Below is a small trained network, with its code and all its weights. Each question gives an input and a class and asks what happens when units are switched off, that is, made to give their printed mean instead of their output.

import numpy as np


def w(rows, s, z=0):
    codes = np.array(rows[::2]) - 128.0
    scale = np.full(codes.shape[1], s)
    scale[-1] = z or s
    return codes * scale


def norm(h):
    return h / np.sqrt((h * h).mean(-1, keepdims=True) + 1e-5)


def f(y):
    return np.maximum(y, 0)


def log_softmax(a):
    a = a - a.max(-1, keepdims=True)
    return a - np.log(np.exp(a).sum(-1, keepdims=True))


def net(x, mask):
    res = np.array(x, float).reshape(1, 6) / 4 @ E
    u = 0
    for l in range(2):
        y = f(norm(res) @ A[l][:, :-1].T + A[l][:, -1])
        res = res + np.where(mask[u : u + 6], y, B[l][:, -1]) @ B[l][:, :-1]
        u += 6
    return log_softmax(norm(res)[-1] @ U[:, :-1].T + U[:, -1])


A, B = {}, {}
E = w([
[104,51,88,165,191,153,55],'x0',
[127,132,128,130,124,129,126],'x1',
[130,118,136,123,142,124,136],'x2',
[131,129,126,126,126,129,131],'x3',
[17,135,164,139,129,166,197],'x4',
[134,255,79,111,233,112,134],'x5',
],0.0051)
A[0] = w([
[123,85,67,197,150,253,179,165],'0.n1',
[105,216,161,121,155,74,150,1],'0.n2',
[154,131,171,81,71,147,139,168],'0.n3',
[80,184,117,103,134,32,132,203],'0.n4',
[52,167,165,120,112,134,200,82],'0.n5',
[44,111,127,116,68,140,74,53],'0.n6',
],0.0065,0.0028)
B[0] = w([
[32,156,150,202,176,47,97,240],'0.n1',
[96,156,247,138,199,71,13,207],'0.n2',
[185,103,95,84,56,73,181,252],'0.n3',
[6,72,173,79,137,203,125,250],'0.n4',
[230,94,29,112,93,254,150,252],'0.n5',
[186,126,204,147,155,113,183,189],'0.n6',
],0.0055,0.0034)
A[1] = w([
[98,177,61,113,204,65,108,223],'1.n1',
[146,134,151,132,86,124,91,60],'1.n2',
[151,160,81,97,154,76,57,3],'1.n3',
[172,220,139,63,155,57,35,11],'1.n4',
[205,164,143,2,95,41,66,110],'1.n5',
[205,73,114,117,101,50,90,235],'1.n6',
],0.0075,0.0026)
B[1] = w([
[192,136,72,90,71,90,120,225],'1.n1',
[118,163,147,153,200,162,167,147],'1.n2',
[216,118,139,188,132,118,197,171],'1.n3',
[139,58,171,224,91,86,184,210],'1.n4',
[2,111,243,133,131,145,109,254],'1.n5',
[132,234,45,71,200,175,94,254],'1.n6',
],0.0079,0.0061)
U = w([
[90,205,176,63,137,177,118,168],'0',
[48,76,194,230,117,61,114,228],'1',
[80,153,2,158,201,132,48,201],'2',
[207,149,58,193,171,64,129,25],'3',
[151,86,91,98,45,176,188,4],'4',
],0.01,0.0029)

Each question gives the input, the list of numbers given to net, and the class t.
The units are the neurons (one row each of A and B). Each row of codes is followed by its name. A weight is (code - 128) times the scale printed after its matrix; where a second scale follows, it is the last column's (A, B and U).
mask holds one flag per neuron, layer by layer. A switched-off neuron (its flag False) gives its mean, the last column of its row in B, instead of its output. The means were averaged over made-up inputs and are rounded, as every weight is.
A unit's drop is (log p(t) with every unit on - log p(t) with that unit switched off) / (log p(t) with every unit on - log p(t) with every unit switched off).
The circuit of an input: a set's keep is (log p(t) with only the set's units on - log p(t) with every unit switched off) / (log p(t) with every unit on - log p(t) with every unit switched off). Starting from all 12 units, units are removed one at a time, each time the one whose removal leaves the highest keep (on an exact tie, the one counted first), for as long as the keep stays at least 0.8.
circuit, biggest first: the units of the circuit, biggest drop first
most important unit: the unit with the biggest drop
k most important neurons: the k neurons with the biggest drops, biggest first
k most important neurons of layer l: the k neurons of layer l with the biggest drops, biggest first
input [8,1,3,5,-5,6], class 3: most important unit : 1.n3
input [-5,7,-1,7,-7,-8], class 0: 2 most important neurons : (1.n6; 1.n5)
input [2,4,7,0,5,2], class 2: 3 most important neurons : (1.n5; 1.n4; 0.n1)
input [-2,-3,4,4,-3,-4], class 0: 2 most important neurons : (1.n6; 1.n5)
input [-7,3,4,-8,-8,4], class 1: circuit, biggest first : (1.n4; 1.n5)
input [-6,-5,3,0,-1,-7], class 0: circuit, biggest first : (1.n6; 1.n4)
input [-5,8,-7,1,-5,1], class 1: 3 most important neurons : (1.n4; 1.n5; 0.n5)
input [-3,6,-5,-6,-6,-6], class 0: circuit, biggest first : (1.n6; 1.n5)
input [1,-6,7,-4,0,5], class 3: 3 most important neurons : (1.n5; 1.n1; 1.n6)
input [-5,-6,-2,-3,-3,8], class 1: 2 most important neurons of layer 1 : (1.n4; 1.n6)
input [-7,-3,-2,-1,-6,-7], class 0: circuit, biggest first : (1.n6; 1.n5)
input [-4,4,-1,-2,-8,-2], class 0: 2 most important neurons of layer 1 : (1.n6; 1.n5)
input [-4,-4,-2,0,7,-6], class 4: 2 most important neurons of layer 1 : (1.n5; 1.n4)
input [5,-3,-8,-1,-5,1], class 3: 2 most important neurons : (1.n3; 0.n5)
input [2,-3,-5,-6,-6,3], class 3: most important neuron of layer 1 : (1.n1)
input [2,1,-6,-6,6,2], class 2: 2 most important neurons of layer 0 : (0.n5; 0.n1)
input [-1,0,1,6,6,-2], class 4: 3 most important neurons : (0.n5; 1.n5; 1.n6)
input [-4,7,7,5,1,0], class 4: 2 most important neurons : (0.n5; 0.n4)
input [1,2,7,6,-2,2], class 3: 3 most important neurons of layer 0 : (0.n3; 0.n2; 0.n5)
input [1,-7,-2,4,-3,-3], class 2: circuit, biggest first : (1.n6)
input [7,4,3,-8,-1,8], class 3: 4 most important neurons : (1.n1; 1.n6; 1.n3; 1.n5)
input [-1,0,2,8,-6,2], class 1: 2 most important neurons : (1.n5; 1.n4)
input [-6,7,6,-5,-1,4], class 1: 2 most important neurons : (0.n2; 1.n4)
